Here is a tiny trained network, its code and every weight. The questions are about switching its units off for an input and a class, where a switched-off unit gives its printed mean instead of its output.

import numpy as np


def w(rows, s, z=0):
    codes = np.array(rows[::2]) - 128.0
    scale = np.full(codes.shape[1], s)
    scale[-1] = z or s
    return codes * scale


def f(y):
    return np.maximum(y, 0)


def log_softmax(a):
    a = a - a.max(-1, keepdims=True)
    return a - np.log(np.exp(a).sum(-1, keepdims=True))


def net(x, mask):
    res = np.array(x, float).reshape(1, 5) / 4 @ E
    y = f(res @ A[0][:, :-1].T + A[0][:, -1])
    res = res + np.where(mask, y, B[0][:, -1]) @ B[0][:, :-1]
    return log_softmax(res[-1] @ U[:, :-1].T + U[:, -1])


A, B = {}, {}
E = w([
[127,127,127],'x0',
[129,133,125],'x1',
[127,236,75],'x2',
[140,12,172],'x3',
[222,220,212],'x4',
],0.011)
A[0] = w([
[82,88,113,255],'n1',
[106,122,29,140],'n2',
[236,216,183,127],'n3',
[140,187,174,251],'n4',
[221,119,247,46],'n5',
[105,179,54,65],'n6',
[146,81,125,61],'n7',
],0.012,0.0072)
B[0] = w([
[74,218,114,215],'n1',
[198,184,147,195],'n2',
[29,120,83,252],'n3',
[119,2,63,226],'n4',
[250,157,119,205],'n5',
[242,233,207,179],'n6',
[159,71,138,148],'n7',
],0.0085,0.014)
U = w([
[25,151,127,197],'0',
[59,6,114,177],'1',
[185,150,153,2],'2',
],0.012,0.0067)

Each question gives the input, the list of numbers given to net, and the class t.
The units are the neurons (one row each of A and B). Each row of codes is followed by its name. A weight is (code - 128) times the scale printed after its matrix; where a second scale follows, it is the last column's (A, B and U).
mask holds one flag per neuron, in row order. A switched-off neuron (its flag False) gives its mean, the last column of its row in B, instead of its output. The means were averaged over made-up inputs and are rounded, as every weight is.
A unit's drop is (log p(t) with every unit on - log p(t) with that unit switched off) / (log p(t) with every unit on - log p(t) with every unit switched off).
The circuit of an input: a set's keep is (log p(t) with only the set's units on - log p(t) with every unit switched off) / (log p(t) with every unit on - log p(t) with every unit switched off). Starting from all 7 units, units are removed one at a time, each time the one whose removal leaves the highest keep (on an exact tie, the one counted first), for as long as the keep stays at least 0.8.
units of the circuit, in order: the units of the circuit, biggest drop first
most important unit: the unit with the biggest drop
top k neurons: the k neurons with the biggest drops, biggest first
drop when u is switched off: that unit's drop, to one decimal
input [8,6,-8,-1,-2], class 0: units of the circuit, in order	n4
input [-7,-6,8,7,2], class 1: units of the circuit, in order	n1; n6
input [-3,-4,4,7,7], class 1: units of the circuit, in order	n3; n4
input [4,5,2,2,6], class 1: units of the circuit, in order	n4; n6
input [7,-4,-2,0,-4], class 0: top 2 neurons	n4; n1
input [-5,-4,6,0,7], class 0: top 2 neurons	n3; n7
input [4,-4,1,-6,-6], class 2: units of the circuit, in order	n6; n3
input [2,-2,3,0,-6], class 2: top 4 neurons	n3; n2; n6; n4
input [2,-5,-4,-4,-7], class 0: top 2 neurons	n1; n4
input [7,-6,6,-1,5], class 0: top 3 neurons	n3; n6; n7
input [8,-1,-6,-4,8], class 1: top 2 neurons	n3; n4
input [-4,-8,5,-3,-4], class 2: top 3 neurons	n6; n3; n2
input [-2,5,-5,0,-2], class 0: top 3 neurons	n4; n1; n5
input [-6,3,0,-1,2], class 1: most important unit	n1
input [-7,-3,-1,-8,4], class 1: units of the circuit, in order	n4; n1
input [0,-3,-7,-5,5], class 1: units of the circuit, in order	n4; n6
input [7,8,-2,7,1], class 2: top 2 neurons	n4; n3
input [-2,-7,-5,-2,-3], class 0: top 3 neurons	n4; n1; n5
input [3,7,0,7,2], class 2: top 2 neurons	n3; n5
input [6,-3,4,-8,-8], class 2: units of the circuit, in order	n6
input [-8,-7,-1,5,1], class 2: top 3 neurons	n3; n4; n5
input [-4,5,-8,6,4], class 2: drop when n5 is switched off	0.9
input [-2,-2,-7,8,2], class 2: drop when n5 is switched off	0.7
